Below is a small trained network, with its code and all its weights. Each question gives an input and a target symbol and asks what happens when units are switched off, that is, made to give their printed mean instead of their output.

import numpy as np


def w(rows, s, z=0):
    codes = np.array(rows[::2]) - 128.0
    scale = np.full(codes.shape[1], s)
    scale[-1] = z or s
    return codes * scale


def norm(h):
    return h / np.sqrt((h * h).mean(-1, keepdims=True) + 1e-5)


def f(y):
    return y / 2 * (1 + np.tanh(0.7978845608 * (y + 0.044715 * y**3)))


def softmax(a):
    e = np.exp(a - a.max(-1, keepdims=True))
    return e / e.sum(-1, keepdims=True)


def log_softmax(a):
    a = a - a.max(-1, keepdims=True)
    return a - np.log(np.exp(a).sum(-1, keepdims=True))


def net(x, mask):
    ids = ['αγεθλξστω'.index(c) for c in x.split()]
    T = len(ids)
    res = E[ids] + P[:T]
    u = 0
    for l in range(3):
        q, k, v = (norm(res) @ M[l].T for M in (Q, K, V))
        z = softmax(np.where(np.tri(T) > 0, q @ k.T / 2**0.5, -1e9)) @ v
        res = res + np.where(mask[u], z, O[l][:, -1]) @ O[l][:, :-1]
        u += 1
        y = f(norm(res) @ A[l][:, :-1].T + A[l][:, -1])
        res = res + np.where(mask[u : u + 4], y, B[l][:, -1]) @ B[l][:, :-1]
        u += 4
    return log_softmax(norm(res)[-1] @ U[:, :-1].T + U[:, -1])


Q, K, V, O, A, B = {}, {}, {}, {}, {}, {}
E = w([
[175,111,97,137,122],'α',
[250,202,126,139,106],'γ',
[161,150,54,99,130],'ε',
[226,68,143,64,186],'θ',
[97,105,88,143,145],'λ',
[69,94,116,181,116],'ξ',
[131,81,108,62,73],'σ',
[152,129,105,149,174],'τ',
[76,109,159,111,212],'ω',
],0.02)
P = w([
[178,237,61,64,44],'0',
[160,67,87,74,197],'1',
[134,75,104,52,209],'2',
[146,72,79,62,203],'3',
[125,91,96,33,208],'4',
[141,79,67,56,202],'5',
[138,81,94,40,219],'6',
[120,110,88,2,192],'7',
],0.0058)
Q[0] = w([
[162,106,17,91,249],'0.h1',
[143,83,101,109,111],'0.h1',
],0.02)
K[0] = w([
[253,233,203,144,34],'0.h1',
[124,213,79,93,125],'0.h1',
],0.018)
V[0] = w([
[87,173,141,201,219],'0.h1',
[111,45,127,8,148],'0.h1',
],0.015)
O[0] = w([
[92,247,100,144,209,2],'0.h1',
[156,123,189,129,122,147],'0.h1',
],0.015,0.011)
A[0] = w([
[189,95,162,85,95,170],'0.n1',
[121,97,187,187,160,144],'0.n2',
[117,136,165,134,49,164],'0.n3',
[248,253,179,173,124,252],'0.n4',
],0.018,0.0017)
B[0] = w([
[158,202,113,228,109,249],'0.n1',
[181,160,74,73,93,143],'0.n2',
[153,130,174,125,188,155],'0.n3',
[174,230,35,79,6,149],'0.n4',
],0.014,0.017)
Q[1] = w([
[205,106,65,55,8],'1.h1',
[74,242,216,106,84],'1.h1',
],0.017)
K[1] = w([
[93,107,3,130,126],'1.h1',
[43,78,153,111,195],'1.h1',
],0.023)
V[1] = w([
[38,97,83,133,125],'1.h1',
[155,52,131,4,87],'1.h1',
],0.018)
O[1] = w([
[150,50,64,180,133,2],'1.h1',
[219,85,110,4,155,109],'1.h1',
],0.013,0.0071)
A[1] = w([
[83,189,35,90,232,201],'1.n1',
[224,169,106,113,231,58],'1.n2',
[93,130,116,121,230,6],'1.n3',
[124,147,4,187,193,152],'1.n4',
],0.017,0.0012)
B[1] = w([
[143,59,235,193,234,208],'1.n1',
[105,148,39,113,181,203],'1.n2',
[18,126,165,92,78,155],'1.n3',
[247,155,230,112,105,255],'1.n4',
],0.015,0.0067)
Q[2] = w([
[88,81,119,108,145],'2.h1',
[105,129,118,142,253],'2.h1',
],0.022)
K[2] = w([
[70,14,156,156,122],'2.h1',
[176,7,165,152,221],'2.h1',
],0.017)
V[2] = w([
[109,139,139,124,43],'2.h1',
[127,3,139,142,88],'2.h1',
],0.024)
O[2] = w([
[108,147,200,47,34,222],'2.h1',
[193,44,184,163,10,2],'2.h1',
],0.013,0.0069)
A[2] = w([
[2,48,152,70,179,7],'2.n1',
[185,83,159,152,18,203],'2.n2',
[26,216,72,155,66,50],'2.n3',
[96,136,34,16,97,64],'2.n4',
],0.016,0.0015)
B[2] = w([
[198,98,129,88,4,139],'2.n1',
[17,144,83,146,181,255],'2.n2',
[184,57,18,69,129,230],'2.n3',
[70,5,224,83,180,174],'2.n4',
],0.017,0.0091)
U = w([
[58,149,115,153,100,149],'α',
[130,74,157,73,182,133],'γ',
[143,136,56,91,90,105],'ε',
[151,188,205,102,135,173],'θ',
[204,65,84,166,173,89],'λ',
[126,112,129,246,142,202],'ξ',
[182,73,178,126,70,136],'σ',
[168,108,211,172,208,4],'τ',
[94,157,107,135,233,131],'ω',
],0.013,0.0015)

Each question gives the input, a string of symbols that net reads in full, and the target symbol t.
The units are the heads (2 rows each of Q, K, V and O) and the neurons (one row each of A and B). Each row of codes is followed by its name. A weight is (code - 128) times the scale printed after its matrix; where a second scale follows, it is the last column's (O, A, B and U).
mask holds one flag per unit, layer by layer, with each layer's heads first. A switched-off unit (its flag False) gives its mean, the last column of its rows in O or B, instead of its output. The means were averaged over made-up inputs and are rounded, as every weight is.
A unit's drop is (log p(t) with every unit on - log p(t) with that unit switched off) / (log p(t) with every unit on - log p(t) with every unit switched off).
The circuit of an input: a set's keep is (log p(t) with only the set's units on - log p(t) with every unit switched off) / (log p(t) with every unit on - log p(t) with every unit switched off). Starting from the 12 units with the biggest drops (on a tie, the unit counted first), units are removed one at a time, each time the one whose removal leaves the highest keep (on an exact tie, the one counted first), for as long as the keep stays at least 0.8.
circuit, biggest first: the units of the circuit, biggest drop first
most important unit: the unit with the biggest drop
top k neurons: the k neurons with the biggest drops, biggest first
top k neurons in layer l: the k neurons of layer l with the biggest drops, biggest first
input α σ ε ε, target α: top 2 neurons => (2.n2, 0.n1)
input ξ ξ γ σ, target γ: most important unit => 0.n4
input α θ α ω, target α: circuit, biggest first => (0.h1, 2.h1, 2.n2)
input σ γ θ ω θ θ, target ω: top 2 neurons in layer 1 => (1.n2, 1.n1)
input α ω γ ε θ σ θ σ, target γ: circuit, biggest first => (0.h1, 2.n4)
input σ ξ γ θ θ ξ ε, target λ: top 3 neurons => (0.n1, 0.n3, 1.n1)
input ξ λ γ α γ τ, target τ: top 2 neurons in layer 1 => (1.n1, 1.n4)
input ω λ θ, target ω: circuit, biggest first => (0.h1, 2.h1)
input θ θ σ ω α, target θ: circuit, biggest first => (0.h1, 1.h1, 0.n1)
input λ ε λ γ σ λ α, target θ: top 3 neurons => (1.n4, 0.n4, 0.n2)
input α α σ, target α: circuit, biggest first => (2.n2, 2.h1)
input ε γ λ, target ξ: top 2 neurons in layer 0 => (0.n4, 0.n1)
input σ γ ξ ξ, target α: top 2 neurons in layer 0 => (0.n1, 0.n4)
input θ ω θ, target θ: circuit, biggest first => (1.h1, 0.n1)
input α τ ω λ θ, target α: top neuron => (2.n2)
input α ω θ σ γ, target ε: top 2 neurons => (0.n4, 2.n3)
input τ λ α θ, target τ: circuit, biggest first => (0.h1, 1.n1, 1.n4)
input τ θ λ ε ω ε, target τ: top 3 neurons => (1.n1, 0.n1, 1.n4)
input γ σ ω, target σ: top 3 neurons => (0.n1, 2.n1, 1.n3)
input τ ω σ σ, target τ: top 3 neurons => (0.n1, 1.n1, 0.n4)
